Below is a small trained network, with its code and all its weights. Each question gives an input and a class and asks what happens when units are switched off, that is, made to give their printed mean instead of their output.

import numpy as np


def w(rows, s, z=0):
    codes = np.array(rows[::2]) - 128.0
    scale = np.full(codes.shape[1], s)
    scale[-1] = z or s
    return codes * scale


def f(y):
    return y / 2 * (1 + np.tanh(0.7978845608 * (y + 0.044715 * y**3)))


def log_softmax(a):
    a = a - a.max(-1, keepdims=True)
    return a - np.log(np.exp(a).sum(-1, keepdims=True))


def net(x, mask):
    res = np.array(x, float).reshape(1, 6) / 4 @ E
    y = f(res @ A[0][:, :-1].T + A[0][:, -1])
    res = res + np.where(mask, y, B[0][:, -1]) @ B[0][:, :-1]
    return log_softmax(res[-1] @ U[:, :-1].T + U[:, -1])


A, B = {}, {}
E = w([
[50,172,252,248,120,47,165,178,141],'x0',
[132,127,136,114,131,120,120,138,124],'x1',
[198,174,192,159,221,135,75,43,44],'x2',
[250,91,98,204,158,101,109,160,206],'x3',
[197,48,159,132,98,127,253,129,45],'x4',
[201,244,110,96,26,80,146,112,133],'x5',
],0.0067)
A[0] = w([
[92,163,86,148,163,128,57,150,146,92],'neuron 0',
[162,126,146,130,151,102,85,96,92,43],'neuron 1',
[61,140,124,90,110,155,129,83,61,159],'neuron 2',
[107,101,88,117,91,102,139,167,152,79],'neuron 3',
[133,94,115,134,88,141,158,161,123,51],'neuron 4',
[165,187,107,110,84,82,147,87,135,48],'neuron 5',
[106,104,103,113,79,110,125,185,149,53],'neuron 6',
[210,82,86,150,159,120,123,136,178,121],'neuron 7',
[143,161,186,146,164,97,106,84,87,92],'neuron 8',
[155,143,135,155,143,132,86,79,80,53],'neuron 9',
[154,138,156,110,151,156,86,64,81,139],'neuron 10',
[82,119,109,78,100,135,166,134,166,113],'neuron 11',
[153,110,78,81,126,153,109,99,123,23],'neuron 12',
[188,110,172,98,105,110,185,170,75,67],'neuron 13',
[190,83,75,163,145,111,96,155,164,114],'neuron 14',
[92,208,110,104,128,121,6,109,219,42],'neuron 15',
[160,201,109,130,74,96,145,130,122,48],'neuron 16',
[110,99,108,102,96,119,130,181,153,177],'neuron 17',
[62,141,150,91,104,165,143,80,100,33],'neuron 18',
[163,75,134,151,97,155,203,104,105,60],'neuron 19',
[187,121,146,211,154,87,107,152,176,146],'neuron 20',
[99,100,88,106,108,96,153,144,183,93],'neuron 21',
[97,151,184,198,129,43,142,138,147,1],'neuron 22',
[81,45,122,150,183,174,104,136,162,64],'neuron 23',
[200,87,2,38,146,205,81,64,122,45],'neuron 24',
[141,120,84,108,128,171,124,109,123,49],'neuron 25',
[79,150,93,118,122,141,157,165,198,95],'neuron 26',
[174,187,146,123,204,118,93,97,108,131],'neuron 27',
[175,210,116,87,66,95,111,114,119,129],'neuron 28',
[87,54,137,126,221,170,120,125,71,111],'neuron 29',
],0.0093,0.0064)
B[0] = w([
[137,64,157,88,138,119,190,60,82,165],'neuron 0',
[137,105,147,149,177,179,188,165,163,137],'neuron 1',
[154,202,202,63,81,124,141,148,178,178],'neuron 2',
[184,156,119,184,176,191,152,149,143,150],'neuron 3',
[139,109,122,126,181,151,162,115,136,134],'neuron 4',
[98,42,182,162,103,151,67,146,195,154],'neuron 5',
[182,130,126,186,198,194,173,165,169,147],'neuron 6',
[119,191,201,32,73,125,131,137,162,187],'neuron 7',
[135,141,48,160,162,148,178,152,203,164],'neuron 8',
[168,122,140,174,185,177,171,158,191,144],'neuron 9',
[142,177,76,175,154,176,169,144,164,176],'neuron 10',
[172,176,109,141,128,144,155,143,159,160],'neuron 11',
[42,106,192,169,171,50,151,210,99,152],'neuron 12',
[138,61,127,104,107,105,178,69,123,160],'neuron 13',
[126,183,188,69,99,125,135,129,168,180],'neuron 14',
[158,43,171,70,163,78,227,29,74,205],'neuron 15',
[91,48,156,162,91,172,74,165,190,156],'neuron 16',
[163,167,71,158,161,165,117,111,119,177],'neuron 17',
[98,155,249,69,151,138,138,166,194,143],'neuron 18',
[148,74,153,112,160,89,190,55,83,159],'neuron 19',
[117,190,165,64,88,113,133,122,153,197],'neuron 20',
[160,148,107,172,170,193,150,129,164,157],'neuron 21',
[2,116,81,176,165,39,131,221,62,173],'neuron 22',
[112,71,157,164,41,151,31,104,186,174],'neuron 23',
[30,133,87,173,161,44,152,200,98,246],'neuron 24',
[92,125,164,160,140,99,140,157,140,141],'neuron 25',
[167,130,89,154,174,154,175,115,150,164],'neuron 26',
[175,135,49,157,147,191,168,143,180,182],'neuron 27',
[101,44,138,174,43,164,34,120,194,191],'neuron 28',
[104,91,104,131,39,150,88,104,196,190],'neuron 29',
],0.0078,0.011)
U = w([
[43,124,102,188,163,43,132,213,112,98],'0',
[193,158,81,185,185,231,158,132,168,111],'1',
[111,26,132,171,59,185,20,105,184,91],'2',
[163,38,141,87,155,91,197,5,101,108],'3',
[131,172,85,122,95,125,115,96,135,255],'4',
[128,243,189,44,99,139,128,147,169,98],'5',
[191,187,63,111,113,155,14,89,36,148],'6',
[185,150,139,140,186,164,2,127,19,95],'7',
],0.009,0.02)

Each question gives the input, the list of numbers given to net, and the class t.
The units are the neurons (one row each of A and B). Each row of codes is followed by its name. A weight is (code - 128) times the scale printed after its matrix; where a second scale follows, it is the last column's (A, B and U).
mask holds one flag per neuron, in row order. A switched-off neuron (its flag False) gives its mean, the last column of its row in B, instead of its output. The means were averaged over made-up inputs and are rounded, as every weight is.
A unit's drop is (log p(t) with every unit on - log p(t) with that unit switched off) / (log p(t) with every unit on - log p(t) with every unit switched off).
The circuit of an input: a set's keep is (log p(t) with only the set's units on - log p(t) with every unit switched off) / (log p(t) with every unit on - log p(t) with every unit switched off). Starting from the 12 units with the biggest drops (on a tie, the unit counted first), units are removed one at a time, each time the one whose removal leaves the highest keep (on an exact tie, the one counted first), for as long as the keep stays at least 0.8.
circuit, biggest first: the units of the circuit, biggest drop first
unit that matters most: the unit with the biggest drop
top k neurons: the k neurons with the biggest drops, biggest first
drop when u is switched off: that unit's drop, to one decimal
input [0,2,-4,-7,-3,-4], class 5: unit that matters most	neuron 2
input [3,2,6,1,2,-5], class 1: circuit, biggest first	neuron 8; neuron 27
input [-3,5,7,-7,-8,3], class 3: top 2 neurons	neuron 15; neuron 0
input [-7,0,-6,4,-2,6], class 0: top 2 neurons	neuron 24; neuron 12
input [0,-6,-1,4,0,6], class 2: circuit, biggest first	neuron 28; neuron 16
input [-4,-3,-6,-7,0,4], class 5: top 2 neurons	neuron 2; neuron 18
input [-7,-6,3,-2,0,8], class 2: top 4 neurons	neuron 28; neuron 5; neuron 16; neuron 22
input [6,-2,-8,8,6,5], class 1: circuit, biggest first	neuron 6; neuron 3
input [5,-5,1,-6,0,-3], class 5: top 3 neurons	neuron 24; neuron 2; neuron 18
input [-6,-4,-4,-1,-7,-3], class 3: top 3 neurons	neuron 15; neuron 0; neuron 22
input [0,5,7,8,3,-2], class 5: circuit, biggest first	neuron 7; neuron 20
input [1,-4,3,-3,1,4], class 2: circuit, biggest first	neuron 28; neuron 24; neuron 20
input [0,0,3,-7,7,-8], class 2: top 3 neurons	neuron 29; neuron 15; neuron 23
input [2,2,5,-7,-5,-5], class 5: top neuron	neuron 2
input [-5,-5,-2,1,7,5], class 3: top 2 neurons	neuron 19; neuron 13
input [-2,2,5,-1,-6,-5], class 3: top 2 neurons	neuron 15; neuron 0
input [-4,-1,-5,6,-1,4], class 5: top 2 neurons	neuron 7; neuron 14
input [-2,3,-4,7,1,-5], class 5: circuit, biggest first	neuron 7; neuron 14
input [6,-6,-5,4,8,-2], class 3: top 2 neurons	neuron 19; neuron 24
input [-5,-8,-2,7,-8,0], class 3: circuit, biggest first	neuron 15
input [-8,8,-5,1,8,3], class 0: drop when neuron 15 is switched off	0.2
input [-8,6,3,7,2,2], class 0: drop when neuron 24 is switched off	1.1
input [0,2,5,-3,0,5], class 1: drop when neuron 7 is switched off	0.1
